Here is a tiny trained network, its code and every weight. The questions are about switching its units off for an input and a class, where a switched-off unit gives its printed mean instead of its output.

import numpy as np


def w(rows, s, z=0):
    codes = np.array(rows[::2]) - 128.0
    scale = np.full(codes.shape[1], s)
    scale[-1] = z or s
    return codes * scale


def f(y):
    return y / 2 * (1 + np.tanh(0.7978845608 * (y + 0.044715 * y**3)))


def log_softmax(a):
    a = a - a.max(-1, keepdims=True)
    return a - np.log(np.exp(a).sum(-1, keepdims=True))


def net(x, mask):
    res = np.array(x, float).reshape(1, 3) / 4 @ E
    y = f(res @ A[0][:, :-1].T + A[0][:, -1])
    res = res + np.where(mask, y, B[0][:, -1]) @ B[0][:, :-1]
    return log_softmax(res[-1] @ U[:, :-1].T + U[:, -1])


A, B = {}, {}
E = w([
[154,2,168,173,188],'x0',
[51,181,140,211,208],'x1',
[8,98,211,158,59],'x2',
],0.0077)
A[0] = w([
[37,190,146,102,4,224],'neuron 1',
[148,147,91,30,101,176],'neuron 2',
[181,126,98,111,192,206],'neuron 3',
[204,102,98,62,182,107],'neuron 4',
[91,74,120,159,210,219],'neuron 5',
[34,50,205,188,125,194],'neuron 6',
[128,221,141,123,74,180],'neuron 7',
[97,168,141,196,179,176],'neuron 8',
[146,12,149,112,70,255],'neuron 9',
[133,254,64,51,88,220],'neuron 10',
[101,80,199,117,69,148],'neuron 11',
[147,48,77,82,79,221],'neuron 12',
[131,145,90,27,78,170],'neuron 13',
],0.0083,0.0049)
B[0] = w([
[73,22,2,96,81,235],'neuron 1',
[36,130,72,55,113,201],'neuron 2',
[167,178,109,82,126,202],'neuron 3',
[167,122,72,91,104,197],'neuron 4',
[139,248,224,155,181,190],'neuron 5',
[58,146,162,150,98,225],'neuron 6',
[66,63,70,62,177,188],'neuron 7',
[69,197,98,84,178,177],'neuron 8',
[106,183,179,99,33,236],'neuron 9',
[26,114,102,91,149,254],'neuron 10',
[175,65,181,200,39,176],'neuron 11',
[71,170,169,93,74,216],'neuron 12',
[44,65,73,102,120,199],'neuron 13',
],0.0072,0.0087)
U = w([
[191,59,116,207,151,2],'0',
[160,116,243,170,95,84],'1',
[235,154,126,158,254,160],'2',
[86,97,83,61,164,132],'3',
[116,111,153,126,29,218],'4',
[96,230,194,146,230,145],'5',
[123,24,103,139,107,31],'6',
[222,117,148,106,110,108],'7',
],0.0078,0.0046)

Each question gives the input, the list of numbers given to net, and the class t.
The units are the neurons (one row each of A and B). Each row of codes is followed by its name. A weight is (code - 128) times the scale printed after its matrix; where a second scale follows, it is the last column's (A, B and U).
mask holds one flag per neuron, in row order. A switched-off neuron (its flag False) gives its mean, the last column of its row in B, instead of its output. The means were averaged over made-up inputs and are rounded, as every weight is.
A unit's drop is (log p(t) with every unit on - log p(t) with that unit switched off) / (log p(t) with every unit on - log p(t) with every unit switched off).
The circuit of an input: a set's keep is (log p(t) with only the set's units on - log p(t) with every unit switched off) / (log p(t) with every unit on - log p(t) with every unit switched off). Starting from the 12 units with the biggest drops (on a tie, the unit counted first), units are removed one at a time, each time the one whose removal leaves the highest keep (on an exact tie, the one counted first), for as long as the keep stays at least 0.8.
units of the circuit, in order: the units of the circuit, biggest drop first
top k neurons: the k neurons with the biggest drops, biggest first
drop when u is switched off: that unit's drop, to one decimal
input [5,4,5], class 5: units of the circuit, in order -> (neuron 5)
input [-3,-2,5], class 6: top 2 neurons -> (neuron 1; neuron 5)
input [6,8,-6], class 2: units of the circuit, in order -> (neuron 9; neuron 10)
input [-4,8,6], class 3: top 4 neurons -> (neuron 1; neuron 8; neuron 7; neuron 9)
input [-5,8,8], class 3: top 4 neurons -> (neuron 1; neuron 8; neuron 7; neuron 9)
input [-6,3,6], class 3: units of the circuit, in order -> (neuron 7; neuron 1)
input [8,6,7], class 5: top 2 neurons -> (neuron 5; neuron 8)
input [7,-7,-4], class 4: top 2 neurons -> (neuron 9; neuron 12)
input [7,5,8], class 1: top 2 neurons -> (neuron 11; neuron 10)
input [6,2,-5], class 5: top 2 neurons -> (neuron 5; neuron 1)
input [-6,-4,8], class 6: top 2 neurons -> (neuron 1; neuron 11)
input [4,7,8], class 5: top 2 neurons -> (neuron 5; neuron 8)
input [6,-8,-3], class 4: drop when neuron 12 is switched off -> 0.3
input [5,3,5], class 1: drop when neuron 10 is switched off -> 0.1
input [1,7,-4], class 2: drop when neuron 4 is switched off -> -0.1
input [-8,8,4], class 3: drop when neuron 1 is switched off -> 0.3
input [4,-1,-3], class 7: top neuron -> (neuron 10)
